Below are the code and all the weights of a small trained network. Each question names an input and a target symbol and asks about switching units off, where a switched-off unit gives its printed mean instead of its output.

import numpy as np


def w(rows, s, z=0):
    codes = np.array(rows[::2]) - 128.0
    scale = np.full(codes.shape[1], s)
    scale[-1] = z or s
    return codes * scale


def f(y):
    return np.maximum(y, 0)


def softmax(a):
    e = np.exp(a - a.max(-1, keepdims=True))
    return e / e.sum(-1, keepdims=True)


def log_softmax(a):
    a = a - a.max(-1, keepdims=True)
    return a - np.log(np.exp(a).sum(-1, keepdims=True))


def net(x, mask):
    ids = ['αβδζηξπψ'.index(c) for c in x.split()]
    T = len(ids)
    res = E[ids] + P[:T]
    q, k, v = (res @ M[0].T for M in (Q, K, V))
    z = softmax(np.where(np.tri(T) > 0, q @ k.T / 2**0.5, -1e9)) @ v
    res = res + np.where(mask[0], z, O[0][:, -1]) @ O[0][:, :-1]
    y = f(res @ A[0][:, :-1].T + A[0][:, -1])
    res = res + np.where(mask[1:13], y, B[0][:, -1]) @ B[0][:, :-1]
    return log_softmax(res[-1] @ U[:, :-1].T + U[:, -1])


Q, K, V, O, A, B = {}, {}, {}, {}, {}, {}
E = w([
[139,149,239,153,101],'α',
[38,195,206,141,227],'β',
[247,249,173,68,127],'δ',
[165,134,202,197,153],'ζ',
[128,160,130,130,168],'η',
[100,150,169,92,167],'ξ',
[110,226,167,79,46],'π',
[61,213,54,102,98],'ψ',
],0.016)
P = w([
[71,68,148,2,220],'0',
[186,205,154,123,124],'1',
[135,205,150,132,144],'2',
[100,204,149,136,143],'3',
[87,196,148,141,143],'4',
[82,198,149,146,148],'5',
[72,195,155,143,143],'6',
[70,192,158,148,150],'7',
[71,200,161,139,140],'8',
[68,202,168,138,145],'9',
[62,207,166,132,147],'10',
],0.0096)
Q[0] = w([
[225,2,58,92,12],'h1',
[179,113,66,152,101],'h1',
],0.009)
K[0] = w([
[113,127,62,255,32],'h1',
[173,150,22,144,166],'h1',
],0.0087)
V[0] = w([
[223,254,171,147,136],'h1',
[152,81,137,122,27],'h1',
],0.0099)
O[0] = w([
[37,7,167,52,136,160],'h1',
[83,230,234,32,118,2],'h1',
],0.013,0.014)
A[0] = w([
[135,105,121,116,80,163],'n1',
[122,194,146,190,121,162],'n2',
[129,142,101,184,91,86],'n3',
[113,161,85,167,175,189],'n4',
[163,168,131,169,75,141],'n5',
[169,87,215,175,101,254],'n6',
[124,184,74,45,100,125],'n7',
[51,134,64,133,84,134],'n8',
[8,116,174,163,113,159],'n9',
[113,95,178,18,97,136],'n10',
[180,125,126,135,48,67],'n11',
[115,127,99,99,153,174],'n12',
],0.013,0.0059)
B[0] = w([
[84,126,78,143,191,151],'n1',
[109,92,130,68,17,175],'n2',
[166,6,155,131,99,206],'n3',
[104,196,174,145,60,248],'n4',
[132,126,117,85,126,168],'n5',
[89,151,180,52,190,181],'n6',
[154,253,152,107,28,136],'n7',
[131,153,235,115,187,197],'n8',
[131,32,39,22,113,223],'n9',
[236,120,66,130,151,175],'n10',
[178,159,130,210,215,148],'n11',
[149,185,203,198,100,160],'n12',
],0.0067,0.017)
U = w([
[146,157,96,82,94,253],'α',
[160,117,99,239,164,69],'β',
[203,89,55,111,147,53],'δ',
[110,130,37,162,211,139],'ζ',
[125,122,254,175,181,152],'η',
[143,178,203,138,63,60],'ξ',
[121,116,181,85,158,205],'π',
[76,30,79,156,44,141],'ψ',
],0.0092,0.0043)

Each question gives the input, a string of symbols that net reads in full, and the target symbol t.
The units are the heads (2 rows each of Q, K, V and O) and the neurons (one row each of A and B). Each row of codes is followed by its name. A weight is (code - 128) times the scale printed after its matrix; where a second scale follows, it is the last column's (O, A, B and U).
mask holds one flag per unit, heads first, then neurons. A switched-off unit (its flag False) gives its mean, the last column of its rows in O or B, instead of its output. The means were averaged over made-up inputs and are rounded, as every weight is.
A unit's drop is (log p(t) with every unit on - log p(t) with that unit switched off) / (log p(t) with every unit on - log p(t) with every unit switched off).
The circuit of an input: a set's keep is (log p(t) with only the set's units on - log p(t) with every unit switched off) / (log p(t) with every unit on - log p(t) with every unit switched off). Starting from the 12 units with the biggest drops (on a tie, the unit counted first), units are removed one at a time, each time the one whose removal leaves the highest keep (on an exact tie, the one counted first), for as long as the keep stays at least 0.8.
units of the circuit, in order: the units of the circuit, biggest drop first
unit that matters most: the unit with the biggest drop
top k neurons: the k neurons with the biggest drops, biggest first
drop of u: that unit's drop, to one decimal
input π δ π, target δ: units of the circuit, in order : n10; h1; n4
input β ζ ξ, target β: unit that matters most : n9
input π ζ β π α π ψ, target π: units of the circuit, in order : n8; h1
input β δ β β ψ η π, target β: units of the circuit, in order : h1; n9
input π ζ δ η ψ β α, target π: top 3 neurons : n6; n3; n2
input δ β ζ π ζ ψ ζ ψ, target δ: top 3 neurons : n10; n9; n8
input β ζ δ π, target β: top 2 neurons : n11; n9
input δ π ξ π β π ξ, target δ: top 3 neurons : n10; n9; n4
input ψ η π, target α: units of the circuit, in order : h1; n3
input β β α ξ β η ξ, target β: top 2 neurons : n9; n2
input δ η ψ π ψ α β α, target δ: drop of n9 : 0.5
input ψ ψ π π π ψ ψ, target ξ: drop of n7 : 0.1
input ψ β α α ξ β, target ψ: drop of n9 : 0.7
input δ π π β ψ ζ, target δ: unit that matters most : n10
